Here is a tiny trained network, its code and every weight. The questions are about switching its units off for an input and a target symbol, where a switched-off unit gives its printed mean instead of its output.

import numpy as np


def w(rows, s, z=0):
    codes = np.array(rows[::2]) - 128.0
    scale = np.full(codes.shape[1], s)
    scale[-1] = z or s
    return codes * scale


def f(y):
    return np.maximum(y, 0)


def softmax(a):
    e = np.exp(a - a.max(-1, keepdims=True))
    return e / e.sum(-1, keepdims=True)


def log_softmax(a):
    a = a - a.max(-1, keepdims=True)
    return a - np.log(np.exp(a).sum(-1, keepdims=True))


def net(x, mask):
    ids = ['αδηθμξφ'.index(c) for c in x.split()]
    T = len(ids)
    res = E[ids] + P[:T]
    u = 0
    for l in range(2):
        q, k, v = (res @ M[l].T for M in (Q, K, V))
        z = softmax(np.where(np.tri(T) > 0, q @ k.T / 3**0.5, -1e9)) @ v
        res = res + np.where(mask[u], z, O[l][:, -1]) @ O[l][:, :-1]
        u += 1
        y = f(res @ A[l][:, :-1].T + A[l][:, -1])
        res = res + np.where(mask[u : u + 4], y, B[l][:, -1]) @ B[l][:, :-1]
        u += 4
    return log_softmax(res[-1] @ U[:, :-1].T + U[:, -1])


Q, K, V, O, A, B = {}, {}, {}, {}, {}, {}
E = w([
[115,175,40,183,126,124,108,111,149],'α',
[181,94,120,103,202,103,188,126,146],'δ',
[90,70,47,106,165,148,125,172,127],'η',
[65,129,124,129,198,87,36,122,113],'θ',
[53,80,137,88,138,155,223,50,195],'μ',
[109,184,139,109,87,60,175,103,97],'ξ',
[253,139,161,183,132,233,77,155,130],'φ',
],0.014)
P = w([
[163,185,55,140,162,89,150,85,145],'0',
[143,181,32,112,178,143,157,62,70],'1',
[57,159,160,153,179,132,171,194,229],'2',
[110,210,97,48,169,194,68,106,229],'3',
[107,109,57,44,152,179,147,28,71],'4',
[59,188,193,68,162,210,220,194,147],'5',
[245,165,207,123,68,129,70,182,168],'6',
[148,20,114,111,42,93,77,89,110],'7',
[77,131,167,189,86,122,255,192,142],'8',
],0.0083)
Q[0] = w([
[149,138,6,34,214,139,80,31,1],'L0H1',
[185,111,175,144,84,41,82,193,104],'L0H1',
[242,183,186,99,64,182,121,61,68],'L0H1',
],0.0081)
K[0] = w([
[37,64,57,54,216,125,42,125,156],'L0H1',
[166,196,110,192,186,79,109,199,115],'L0H1',
[94,193,114,93,254,171,175,166,159],'L0H1',
],0.0092)
V[0] = w([
[186,91,153,130,77,101,211,68,121],'L0H1',
[130,66,11,111,114,254,214,132,205],'L0H1',
[169,93,122,151,96,110,102,206,41],'L0H1',
],0.0055)
O[0] = w([
[153,186,142,165,196,112,161,199,178,140],'L0H1',
[218,100,145,153,30,88,182,255,186,253],'L0H1',
[114,159,53,69,135,194,125,143,204,27],'L0H1',
],0.0086,0.0068)
A[0] = w([
[110,211,127,93,179,151,159,167,103,220],'L0N1',
[103,151,106,79,157,162,110,120,204,254],'L0N2',
[88,68,140,254,141,87,140,146,67,107],'L0N3',
[125,231,117,125,163,113,143,117,198,211],'L0N4',
],0.0066,0.0025)
B[0] = w([
[164,95,197,110,145,222,190,216,115,200],'L0N1',
[115,105,179,133,142,90,170,167,45,188],'L0N2',
[202,109,189,138,115,73,158,16,79,251],'L0N3',
[127,254,86,42,111,174,133,153,65,231],'L0N4',
],0.0072,0.0032)
Q[1] = w([
[63,159,97,173,156,146,109,142,182],'L1H1',
[70,83,110,167,192,128,55,70,236],'L1H1',
[230,121,67,176,93,172,39,2,165],'L1H1',
],0.0063)
K[1] = w([
[221,186,52,237,230,149,87,69,119],'L1H1',
[133,253,23,204,204,120,233,74,81],'L1H1',
[64,63,90,159,231,140,227,192,144],'L1H1',
],0.0057)
V[1] = w([
[180,146,76,222,113,92,58,171,87],'L1H1',
[89,73,77,81,155,43,119,204,78],'L1H1',
[207,4,116,157,246,183,76,77,164],'L1H1',
],0.0049)
O[1] = w([
[84,115,98,100,80,157,108,160,179,100],'L1H1',
[125,1,50,67,127,108,122,116,67,91],'L1H1',
[123,44,200,138,163,136,40,153,228,1],'L1H1',
],0.0075,0.0028)
A[1] = w([
[98,174,1,161,63,127,18,132,91,117],'L1N1',
[77,9,169,158,172,147,231,123,103,189],'L1N2',
[158,106,60,86,127,75,167,18,50,7],'L1N3',
[68,176,177,80,105,103,194,112,160,68],'L1N4',
],0.0058,0.0015)
B[1] = w([
[166,184,162,71,95,118,77,83,203,161],'L1N1',
[158,161,167,132,55,138,91,77,97,254],'L1N2',
[120,102,121,172,179,151,33,160,193,221],'L1N3',
[129,107,159,91,101,115,111,255,99,230],'L1N4',
],0.0097,0.0062)
U = w([
[109,188,122,122,56,126,112,73,191,2],'α',
[150,100,122,66,203,92,175,105,206,125],'δ',
[106,33,36,123,40,128,90,176,131,141],'η',
[74,97,168,137,115,139,45,88,124,199],'θ',
[95,97,166,253,71,59,136,85,114,213],'μ',
[74,166,113,99,87,149,137,117,24,127],'ξ',
[87,120,193,201,114,206,60,217,219,42],'φ',
],0.0057,0.0034)

Each question gives the input, a string of symbols that net reads in full, and the target symbol t.
The units are the heads (3 rows each of Q, K, V and O) and the neurons (one row each of A and B). Each row of codes is followed by its name. A weight is (code - 128) times the scale printed after its matrix; where a second scale follows, it is the last column's (O, A, B and U).
mask holds one flag per unit, layer by layer, with each layer's heads first. A switched-off unit (its flag False) gives its mean, the last column of its rows in O or B, instead of its output. The means were averaged over made-up inputs and are rounded, as every weight is.
A unit's drop is (log p(t) with every unit on - log p(t) with that unit switched off) / (log p(t) with every unit on - log p(t) with every unit switched off).
The circuit of an input: a set's keep is (log p(t) with only the set's units on - log p(t) with every unit switched off) / (log p(t) with every unit on - log p(t) with every unit switched off). Starting from all 10 units, units are removed one at a time, each time the one whose removal leaves the highest keep (on an exact tie, the one counted first), for as long as the keep stays at least 0.8.
circuit, biggest first: the units of the circuit, biggest drop first
most important unit: the unit with the biggest drop
k most important neurons of layer l: the k neurons of layer l with the biggest drops, biggest first
drop when u is switched off: that unit's drop, to one decimal
input μ μ η α δ η, target μ: circuit, biggest first	[L0H1 L0N3 L1N2]
input δ ξ θ α φ, target θ: circuit, biggest first	[L0H1 L1N3]
input μ μ δ, target μ: most important neuron of layer 0	[L0N3]
input μ ξ μ δ ξ α, target ξ: circuit, biggest first	[L1H1 L0N4 L1N3]
input ξ δ η η δ, target η: circuit, biggest first	[L0H1 L1H1]
input ξ δ α ξ α ξ, target ξ: circuit, biggest first	[L1H1 L0N4]
input θ φ φ ξ, target ξ: circuit, biggest first	[L0H1 L0N4]
input μ η ξ δ μ ξ ξ φ α, target φ: circuit, biggest first	[L0H1 L1H1 L0N1 L0N4]
input θ θ η ξ θ θ δ φ, target θ: circuit, biggest first	[L0H1 L1H1]
input α φ μ θ δ, target θ: circuit, biggest first	[L0H1 L1N3]
input μ μ μ φ μ α α ξ θ, target ξ: circuit, biggest first	[L0H1 L1N3 L0N4]
input φ θ φ ξ α μ φ μ μ, target φ: circuit, biggest first	[L1H1 L1N4]
input η μ η η θ ξ α, target α: 2 most important neurons of layer 0	[L0N1 L0N3]
input μ ξ θ μ ξ δ, target ξ: most important unit	L1H1
input μ φ ξ δ φ δ, target φ: 2 most important neurons of layer 0	[L0N1 L0N3]
input δ φ ξ, target φ: 2 most important neurons of layer 1	[L1N4 L1N2]
input ξ α θ θ α, target θ: 2 most important neurons of layer 1	[L1N3 L1N1]
input φ φ μ μ μ θ, target μ: 2 most important neurons of layer 0	[L0N3 L0N4]
input θ ξ φ α ξ δ, target ξ: 2 most important neurons of layer 1	[L1N3 L1N2]
input ξ η φ μ ξ ξ φ α μ, target φ: most important unit	L1H1
input μ ξ η μ φ, target μ: 2 most important neurons of layer 0	[L0N4 L0N3]
input μ μ φ δ μ ξ η φ θ, target φ: drop when L0H1 is switched off	2.4
